Below is a small trained network, with its code and all its weights. Each question gives an input and a target symbol and asks what happens when units are switched off, that is, made to give their printed mean instead of their output.

import numpy as np


def w(rows, s, z=0):
    codes = np.array(rows[::2]) - 128.0
    scale = np.full(codes.shape[1], s)
    scale[-1] = z or s
    return codes * scale


def f(y):
    return y / 2 * (1 + np.tanh(0.7978845608 * (y + 0.044715 * y**3)))


def softmax(a):
    e = np.exp(a - a.max(-1, keepdims=True))
    return e / e.sum(-1, keepdims=True)


def log_softmax(a):
    a = a - a.max(-1, keepdims=True)
    return a - np.log(np.exp(a).sum(-1, keepdims=True))


def net(x, mask):
    ids = ['Ωαβηθμξπστ'.index(c) for c in x.split()]
    T = len(ids)
    res = E[ids] + P[:T]
    u = 0
    for l in range(3):
        r = res
        for j in range(2):
            rows = slice(2 * j, 2 * j + 2)
            q, k, v = (r @ M[l][rows].T for M in (Q, K, V))
            z = softmax(np.where(np.tri(T) > 0, q @ k.T / 2**0.5, -1e9)) @ v
            o = O[l][rows]
            res = res + np.where(mask[u + j], z, o[:, -1]) @ o[:, :-1]
        u += 2
        y = f(res @ A[l][:, :-1].T + A[l][:, -1])
        res = res + np.where(mask[u : u + 8], y, B[l][:, -1]) @ B[l][:, :-1]
        u += 8
    return log_softmax(res[-1] @ U[:, :-1].T + U[:, -1])


Q, K, V, O, A, B = {}, {}, {}, {}, {}, {}
E = w([
[168,157,159,98],'Ω',
[158,155,163,97],'α',
[199,77,154,114],'β',
[155,133,155,64],'η',
[66,205,217,135],'θ',
[145,48,112,82],'μ',
[108,155,6,123],'ξ',
[143,43,110,80],'π',
[94,176,109,56],'σ',
[146,44,108,83],'τ',
],0.015)
P = w([
[2,160,229,89],'0',
[208,74,75,120],'1',
[192,159,62,158],'2',
[147,165,75,171],'3',
[104,153,91,184],'4',
[60,133,99,190],'5',
[47,110,118,199],'6',
[19,98,130,212],'7',
[26,76,161,206],'8',
],0.0067)
Q[0] = w([
[86,108,111,125],'L0H0',
[145,97,132,247],'L0H0',
[254,67,141,236],'L0H1',
[108,171,31,102],'L0H1',
],0.009)
K[0] = w([
[106,147,180,152],'L0H0',
[103,134,110,9],'L0H0',
[253,132,197,74],'L0H1',
[57,175,81,237],'L0H1',
],0.0076)
V[0] = w([
[89,213,141,200],'L0H0',
[96,122,44,248],'L0H0',
[135,129,58,209],'L0H1',
[130,96,131,177],'L0H1',
],0.011)
O[0] = w([
[206,192,63,226,138],'L0H0',
[113,55,164,216,168],'L0H0',
[132,136,177,198,254],'L0H1',
[118,254,79,148,74],'L0H1',
],0.0091,0.0045)
A[0] = w([
[53,171,35,102,190],'L0N0',
[243,74,179,73,94],'L0N1',
[96,89,92,117,102],'L0N2',
[128,118,193,205,84],'L0N3',
[72,32,142,217,98],'L0N4',
[79,204,253,116,130],'L0N5',
[168,193,4,59,1],'L0N6',
[124,76,56,255,104],'L0N7',
],0.007,0.006)
B[0] = w([
[101,191,210,85,220],'L0N0',
[39,108,166,182,146],'L0N1',
[178,182,81,84,134],'L0N2',
[76,112,88,209,151],'L0N3',
[122,18,184,88,209],'L0N4',
[254,105,221,125,159],'L0N5',
[128,141,171,248,135],'L0N6',
[128,167,90,64,254],'L0N7',
],0.0059,0.0062)
Q[1] = w([
[254,88,133,130],'L1H0',
[74,228,109,208],'L1H0',
[142,78,87,122],'L1H1',
[206,118,156,108],'L1H1',
],0.0081)
K[1] = w([
[174,113,236,223],'L1H0',
[211,140,221,35],'L1H0',
[4,139,15,94],'L1H1',
[164,139,151,58],'L1H1',
],0.0037)
V[1] = w([
[75,109,97,115],'L1H0',
[75,165,146,94],'L1H0',
[129,101,71,197],'L1H1',
[131,77,254,176],'L1H1',
],0.0086)
O[1] = w([
[169,212,133,180,181],'L1H0',
[148,53,128,89,254],'L1H0',
[111,99,181,25,22],'L1H1',
[198,239,2,78,68],'L1H1',
],0.0068,0.0035)
A[1] = w([
[73,125,72,166,50],'L1N0',
[133,128,69,79,159],'L1N1',
[160,124,63,101,193],'L1N2',
[148,167,170,148,103],'L1N3',
[199,81,65,171,137],'L1N4',
[209,10,163,79,122],'L1N5',
[175,182,79,171,2],'L1N6',
[93,119,157,186,116],'L1N7',
],0.013,0.0061)
B[1] = w([
[185,49,98,129,166],'L1N0',
[151,234,180,111,155],'L1N1',
[114,255,178,166,162],'L1N2',
[131,142,156,156,147],'L1N3',
[102,169,75,155,161],'L1N4',
[157,176,80,119,253],'L1N5',
[91,54,134,108,123],'L1N6',
[184,55,161,68,203],'L1N7',
],0.0092,0.0049)
Q[2] = w([
[55,165,149,118],'L2H0',
[180,235,120,114],'L2H0',
[161,161,204,113],'L2H1',
[3,115,153,62],'L2H1',
],0.011)
K[2] = w([
[173,188,128,81],'L2H0',
[80,254,157,202],'L2H0',
[58,229,92,142],'L2H1',
[175,185,148,73],'L2H1',
],0.0089)
V[2] = w([
[58,104,254,129],'L2H0',
[175,100,100,154],'L2H0',
[206,135,111,93],'L2H1',
[221,75,189,169],'L2H1',
],0.011)
O[2] = w([
[38,164,138,230,116],'L2H0',
[254,236,138,29,74],'L2H0',
[138,201,209,90,139],'L2H1',
[134,190,224,157,8],'L2H1',
],0.0081,0.0014)
A[2] = w([
[152,86,97,161,255],'L2N0',
[199,121,43,143,81],'L2N1',
[155,132,188,67,151],'L2N2',
[81,21,114,71,20],'L2N3',
[198,159,83,168,163],'L2N4',
[135,146,187,247,55],'L2N5',
[118,112,109,148,97],'L2N6',
[98,170,50,204,105],'L2N7',
],0.011,0.0043)
B[2] = w([
[32,112,142,96,252],'L2N0',
[148,81,174,127,190],'L2N1',
[70,141,66,113,172],'L2N2',
[254,120,109,124,167],'L2N3',
[153,124,178,137,197],'L2N4',
[164,123,82,117,196],'L2N5',
[139,71,86,76,130],'L2N6',
[160,122,109,162,200],'L2N7',
],0.012,0.0048)
U = w([
[147,192,150,170,90],'Ω',
[138,199,146,171,93],'α',
[184,95,241,145,197],'β',
[124,220,106,111,152],'η',
[254,208,92,247,140],'θ',
[182,169,50,121,2],'μ',
[111,72,66,226,219],'ξ',
[191,176,46,124,29],'π',
[67,197,155,175,199],'σ',
[187,172,58,126,39],'τ',
],0.0081,0.003)

Each question gives the input, a string of symbols that net reads in full, and the target symbol t.
The units are the heads (2 rows each of Q, K, V and O) and the neurons (one row each of A and B). Each row of codes is followed by its name. A weight is (code - 128) times the scale printed after its matrix; where a second scale follows, it is the last column's (O, A, B and U).
mask holds one flag per unit, layer by layer, with each layer's heads first. A switched-off unit (its flag False) gives its mean, the last column of its rows in O or B, instead of its output. The means were averaged over made-up inputs and are rounded, as every weight is.
A unit's drop is (log p(t) with every unit on - log p(t) with that unit switched off) / (log p(t) with every unit on - log p(t) with every unit switched off).
The circuit of an input: a set's keep is (log p(t) with only the set's units on - log p(t) with every unit switched off) / (log p(t) with every unit on - log p(t) with every unit switched off). Starting from the 12 units with the biggest drops (on a tie, the unit counted first), units are removed one at a time, each time the one whose removal leaves the highest keep (on an exact tie, the one counted first), for as long as the keep stays at least 0.8.
circuit, biggest first: the units of the circuit, biggest drop first
unit that matters most: the unit with the biggest drop
k most important neurons: the k neurons with the biggest drops, biggest first
k most important neurons of layer l: the k neurons of layer l with the biggest drops, biggest first
heads that matter: for each layer, one digit per head in row order, 1 if its drop is at least 0.15 and else 0, layers parted by /
input σ θ β π σ τ σ α, target ξ: heads that matter => 11 / 01 / 11
input σ θ α, target θ: 2 most important neurons of layer 2 => [L2N7; L2N5]
input σ ξ β ξ ξ σ, target β: circuit, biggest first => [L1H1; L1N7; L0H0]
input σ σ ξ ξ, target β: circuit, biggest first => [L2H0; L0H0; L2N1]
input σ σ η, target ξ: 2 most important neurons of layer 0 => [L0N1; L0N0]
input η ξ ξ ξ ξ σ, target β: circuit, biggest first => [L1H1; L0H0]
input β ξ σ θ, target θ: circuit, biggest first => [L1H1; L0N5]
input ξ θ ξ η θ θ α, target θ: heads that matter => 10 / 00 / 00
input τ σ σ θ σ, target ξ: heads that matter => 11 / 01 / 11
input θ θ θ, target θ: circuit, biggest first => [L0H0]
input μ σ ξ σ ξ σ θ μ, target θ: 2 most important neurons => [L1N5; L0N0]
input τ σ ξ η η ξ θ σ, target θ: heads that matter => 11 / 01 / 00
input ξ ξ Ω σ ξ η σ θ ξ, target θ: 2 most important neurons => [L2N0; L2N7]
input σ σ ξ ξ ξ σ, target ξ: heads that matter => 10 / 00 / 10
input σ σ η ξ, target ξ: unit that matters most => L0N1
input τ θ β ξ ξ, target β: 2 most important neurons of layer 1 => [L1N0; L1N7]
input σ σ ξ, target ξ: heads that matter => 00 / 11 / 00
input ξ η σ, target σ: heads that matter => 10 / 00 / 10
input π ξ ξ θ ξ σ θ θ σ, target θ: 2 most important neurons => [L2N7; L2N0]
input θ ξ ξ σ ξ θ, target ξ: 4 most important neurons of layer 1 => [L1N7; L1N4; L1N5; L1N2]
input σ ξ ξ ξ σ ξ θ ξ, target θ: 3 most important neurons of layer 1 => [L1N7; L1N2; L1N4]
